Here is a tiny trained network, its code and every weight. The questions are about switching its units off for an input and a target symbol, where a switched-off unit gives its printed mean instead of its output.

import numpy as np


def w(rows, s, z=0):
    codes = np.array(rows[::2]) - 128.0
    scale = np.full(codes.shape[1], s)
    scale[-1] = z or s
    return codes * scale


def norm(h):
    return h / np.sqrt((h * h).mean(-1, keepdims=True) + 1e-5)


def f(y):
    return np.maximum(y, 0)


def softmax(a):
    e = np.exp(a - a.max(-1, keepdims=True))
    return e / e.sum(-1, keepdims=True)


def log_softmax(a):
    a = a - a.max(-1, keepdims=True)
    return a - np.log(np.exp(a).sum(-1, keepdims=True))


def net(x, mask):
    ids = ['αδζξστψ'.index(c) for c in x.split()]
    T = len(ids)
    res = E[ids] + P[:T]
    r = norm(res)
    for j in range(3):
        rows = slice(2 * j, 2 * j + 2)
        q, k, v = (r @ M[0][rows].T for M in (Q, K, V))
        z = softmax(np.where(np.tri(T) > 0, q @ k.T / 2**0.5, -1e9)) @ v
        o = O[0][rows]
        res = res + np.where(mask[j], z, o[:, -1]) @ o[:, :-1]
    y = f(norm(res) @ A[0][:, :-1].T + A[0][:, -1])
    res = res + np.where(mask[3:15], y, B[0][:, -1]) @ B[0][:, :-1]
    return log_softmax(norm(res)[-1] @ U[:, :-1].T + U[:, -1])


Q, K, V, O, A, B = {}, {}, {}, {}, {}, {}
E = w([
[90,143,86],'α',
[34,166,148],'δ',
[169,133,125],'ζ',
[143,2,180],'ξ',
[130,124,83],'σ',
[218,153,105],'τ',
[197,159,113],'ψ',
],0.00082)
P = w([
[125,146,132],'0',
[100,4,135],'1',
[133,117,150],'2',
[168,154,121],'3',
[33,94,129],'4',
[129,115,150],'5',
],0.0016)
Q[0] = w([
[166,1,144],'head 0',
[137,223,95],'head 0',
[27,127,174],'head 1',
[33,151,174],'head 1',
[174,76,168],'head 2',
[69,145,102],'head 2',
],0.004)
K[0] = w([
[68,19,253],'head 0',
[194,177,40],'head 0',
[222,34,132],'head 1',
[188,54,97],'head 1',
[191,167,98],'head 2',
[93,42,165],'head 2',
],0.0039)
V[0] = w([
[103,142,21],'head 0',
[190,252,105],'head 0',
[142,80,87],'head 1',
[168,46,134],'head 1',
[176,187,72],'head 2',
[77,87,173],'head 2',
],0.002)
O[0] = w([
[152,6,54,115],'head 0',
[112,31,247,14],'head 0',
[107,81,129,82],'head 1',
[76,60,175,67],'head 1',
[220,154,64,6],'head 2',
[63,97,181,254],'head 2',
],0.0015,0.00045)
A[0] = w([
[133,145,59,133],'neuron 0',
[161,54,78,6],'neuron 1',
[127,214,81,72],'neuron 2',
[155,150,184,103],'neuron 3',
[148,63,143,107],'neuron 4',
[165,60,180,55],'neuron 5',
[87,80,18,155],'neuron 6',
[131,5,194,149],'neuron 7',
[106,189,37,112],'neuron 8',
[108,107,172,132],'neuron 9',
[227,121,151,172],'neuron 10',
[58,179,144,201],'neuron 11',
],0.002,0.0013)
B[0] = w([
[70,143,145,142],'neuron 0',
[6,99,105,134],'neuron 1',
[109,205,114,145],'neuron 2',
[116,83,106,146],'neuron 3',
[152,161,111,145],'neuron 4',
[114,229,94,136],'neuron 5',
[169,56,106,198],'neuron 6',
[121,218,78,194],'neuron 7',
[208,199,152,152],'neuron 8',
[153,137,103,167],'neuron 9',
[75,89,164,183],'neuron 10',
[171,78,86,252],'neuron 11',
],0.0022,0.0016)
U = w([
[145,13,25,187],'α',
[16,115,155,253],'δ',
[114,62,214,96],'ζ',
[113,254,105,229],'ξ',
[216,166,39,21],'σ',
[200,88,189,19],'τ',
[166,114,209,27],'ψ',
],0.0084,0.0021)

Each question gives the input, a string of symbols that net reads in full, and the target symbol t.
The units are the heads (2 rows each of Q, K, V and O) and the neurons (one row each of A and B). Each row of codes is followed by its name. A weight is (code - 128) times the scale printed after its matrix; where a second scale follows, it is the last column's (O, A, B and U).
mask holds one flag per unit, heads first, then neurons. A switched-off unit (its flag False) gives its mean, the last column of its rows in O or B, instead of its output. The means were averaged over made-up inputs and are rounded, as every weight is.
A unit's drop is (log p(t) with every unit on - log p(t) with that unit switched off) / (log p(t) with every unit on - log p(t) with every unit switched off).
The circuit of an input: a set's keep is (log p(t) with only the set's units on - log p(t) with every unit switched off) / (log p(t) with every unit on - log p(t) with every unit switched off). Starting from the 12 units with the biggest drops (on a tie, the unit counted first), units are removed one at a time, each time the one whose removal leaves the highest keep (on an exact tie, the one counted first), for as long as the keep stays at least 0.8.
circuit, biggest first: the units of the circuit, biggest drop first
top k neurons: the k neurons with the biggest drops, biggest first
which heads matter: for each layer, one digit per head in row order, 1 if its drop is at least 0.15 and else 0, layers parted by /
drop when u is switched off: that unit's drop, to one decimal
input ξ α ξ δ, target δ: which heads matter	111
input δ δ ξ, target ξ: which heads matter	100
input α α α ξ, target σ: which heads matter	100
input α σ ζ δ σ σ, target σ: which heads matter	100
input σ σ ζ δ, target α: which heads matter	100
input σ α δ δ, target α: which heads matter	100
input α τ ξ, target ξ: circuit, biggest first	neuron 7; head 0; neuron 11
input ψ α α α, target ζ: top 4 neurons	neuron 10; neuron 7; neuron 11; neuron 0
input δ ψ δ δ α ζ, target ζ: circuit, biggest first	neuron 10; neuron 11
input ξ τ τ δ, target δ: circuit, biggest first	head 0; head 1
input δ ζ σ δ τ σ, target σ: drop when head 1 is switched off	-0.1
input α δ ζ, target ζ: drop when neuron 10 is switched off	0.8
